Below is a small trained network, with its code and all its weights. Each question gives an input and a class and asks what happens when units are switched off, that is, made to give their printed mean instead of their output.

import numpy as np


def w(rows, s, z=0):
    codes = np.array(rows[::2]) - 128.0
    scale = np.full(codes.shape[1], s)
    scale[-1] = z or s
    return codes * scale


def norm(h):
    return h / np.sqrt((h * h).mean(-1, keepdims=True) + 1e-5)


def f(y):
    return np.maximum(y, 0)


def log_softmax(a):
    a = a - a.max(-1, keepdims=True)
    return a - np.log(np.exp(a).sum(-1, keepdims=True))


def net(x, mask):
    res = np.array(x, float).reshape(1, 2) / 4 @ E
    u = 0
    for l in range(3):
        y = f(norm(res) @ A[l][:, :-1].T + A[l][:, -1])
        res = res + np.where(mask[u : u + 9], y, B[l][:, -1]) @ B[l][:, :-1]
        u += 9
    return log_softmax(norm(res)[-1] @ U[:, :-1].T + U[:, -1])


A, B = {}, {}
E = w([
[96,254,77,134,104,98],'x0',
[147,77,25,107,209,65],'x1',
],0.0005)
A[0] = w([
[129,133,157,148,151,115,82],'L0N0',
[113,107,156,54,132,126,111],'L0N1',
[186,31,185,100,124,104,253],'L0N2',
[150,138,186,184,21,199,212],'L0N3',
[214,101,84,141,218,124,183],'L0N4',
[165,86,29,91,98,24,253],'L0N5',
[249,116,195,69,169,125,197],'L0N6',
[76,158,167,153,74,168,248],'L0N7',
[85,255,57,138,173,58,189],'L0N8',
],0.00079,0.00062)
B[0] = w([
[119,150,127,169,162,135,128],'L0N0',
[173,182,113,141,127,151,139],'L0N1',
[156,255,123,134,183,140,236],'L0N2',
[79,93,11,80,144,144,235],'L0N3',
[58,132,131,84,82,191,211],'L0N4',
[49,147,167,138,61,218,252],'L0N5',
[138,243,123,175,170,137,191],'L0N6',
[75,70,58,125,232,126,227],'L0N7',
[218,128,208,120,222,167,255],'L0N8',
],0.00083,0.00099)
A[1] = w([
[130,171,90,96,178,158,254],'L1N0',
[95,175,101,145,91,152,222],'L1N1',
[144,111,138,114,146,198,102],'L1N2',
[131,111,98,151,99,143,25],'L1N3',
[113,167,98,99,78,118,162],'L1N4',
[162,75,57,136,145,5,97],'L1N5',
[91,60,131,103,127,134,102],'L1N6',
[120,133,217,181,5,148,42],'L1N7',
[143,59,169,124,105,143,79],'L1N8',
],0.0018,0.00028)
B[1] = w([
[97,95,170,156,92,118,253],'L1N0',
[159,94,133,135,156,108,211],'L1N1',
[116,142,122,143,115,74,195],'L1N2',
[130,110,138,111,134,111,128],'L1N3',
[180,95,143,141,147,97,179],'L1N4',
[65,128,158,81,53,251,197],'L1N5',
[155,195,142,154,117,103,172],'L1N6',
[89,62,43,78,161,160,199],'L1N7',
[175,169,112,133,131,64,171],'L1N8',
],0.0018,0.0014)
A[2] = w([
[139,88,141,101,138,184,254],'L2N0',
[115,136,153,140,106,134,127],'L2N1',
[107,143,121,80,89,217,128],'L2N2',
[153,138,166,149,124,95,156],'L2N3',
[141,207,113,139,96,81,17],'L2N4',
[122,89,162,147,120,112,130],'L2N5',
[222,97,163,129,125,135,65],'L2N6',
[255,104,157,131,130,131,44],'L2N7',
[132,131,132,113,122,123,42],'L2N8',
],0.0025,0.00039)
B[2] = w([
[93,229,90,116,115,116,245],'L2N0',
[110,88,117,125,102,72,152],'L2N1',
[93,27,69,66,194,169,253],'L2N2',
[81,103,54,83,112,184,178],'L2N3',
[253,171,136,93,208,29,185],'L2N4',
[112,117,190,169,64,34,172],'L2N5',
[188,231,94,134,190,44,167],'L2N6',
[191,242,102,91,193,33,172],'L2N7',
[143,123,126,153,135,133,128],'L2N8',
],0.0013,0.0016)
U = w([
[21,47,31,31,180,250,210],'0',
[247,246,108,112,219,11,199],'1',
[35,16,240,245,6,28,164],'2',
[246,97,212,209,33,240,2],'3',
[227,101,221,212,66,248,12],'4',
[237,98,196,206,44,247,15],'5',
[251,90,222,220,55,254,3],'6',
],0.0056,0.0051)

Each question gives the input, the list of numbers given to net, and the class t.
The units are the neurons (one row each of A and B). Each row of codes is followed by its name. A weight is (code - 128) times the scale printed after its matrix; where a second scale follows, it is the last column's (A, B and U).
mask holds one flag per neuron, layer by layer. A switched-off neuron (its flag False) gives its mean, the last column of its row in B, instead of its output. The means were averaged over made-up inputs and are rounded, as every weight is.
A unit's drop is (log p(t) with every unit on - log p(t) with that unit switched off) / (log p(t) with every unit on - log p(t) with every unit switched off).
The circuit of an input: a set's keep is (log p(t) with only the set's units on - log p(t) with every unit switched off) / (log p(t) with every unit on - log p(t) with every unit switched off). Starting from the 12 units with the biggest drops (on a tie, the unit counted first), units are removed one at a time, each time the one whose removal leaves the highest keep (on an exact tie, the one counted first), for as long as the keep stays at least 0.8.
circuit, biggest first: the units of the circuit, biggest drop first
k most important neurons: the k neurons with the biggest drops, biggest first
k most important neurons of layer l: the k neurons of layer l with the biggest drops, biggest first
drop of u: that unit's drop, to one decimal
input [2,-1], class 2: most important neuron -> [L1N0]
input [6,-7], class 0: circuit, biggest first -> [L1N7, L2N2]
input [3,2], class 2: 3 most important neurons of layer 1 -> [L1N0, L1N8, L1N6]
input [-5,4], class 1: 3 most important neurons -> [L0N3, L1N7, L0N7]
input [-4,-3], class 1: 2 most important neurons -> [L1N5, L0N5]
input [-3,1], class 2: 4 most important neurons -> [L0N2, L0N6, L0N8, L1N2]
input [-3,2], class 2: 2 most important neurons -> [L0N2, L0N6]
input [3,-2], class 2: 3 most important neurons -> [L1N0, L0N7, L1N8]
input [5,-5], class 0: 2 most important neurons -> [L1N7, L0N2]
input [-7,6], class 1: 3 most important neurons -> [L1N7, L0N3, L1N6]
input [-6,5], class 1: 3 most important neurons -> [L1N7, L0N3, L1N6]
input [-6,-6], class 0: 2 most important neurons of layer 0 -> [L0N8, L0N3]
input [3,1], class 2: 2 most important neurons -> [L1N0, L0N2]
input [4,8], class 0: most important neuron -> [L1N5]
input [0,3], class 2: 3 most important neurons -> [L0N5, L1N0, L1N5]
input [5,-7], class 0: drop of L1N7 -> 0.5
input [-6,-7], class 0: drop of L1N7 -> 2.0
input [-3,3], class 2: drop of L2N2 -> 0.1
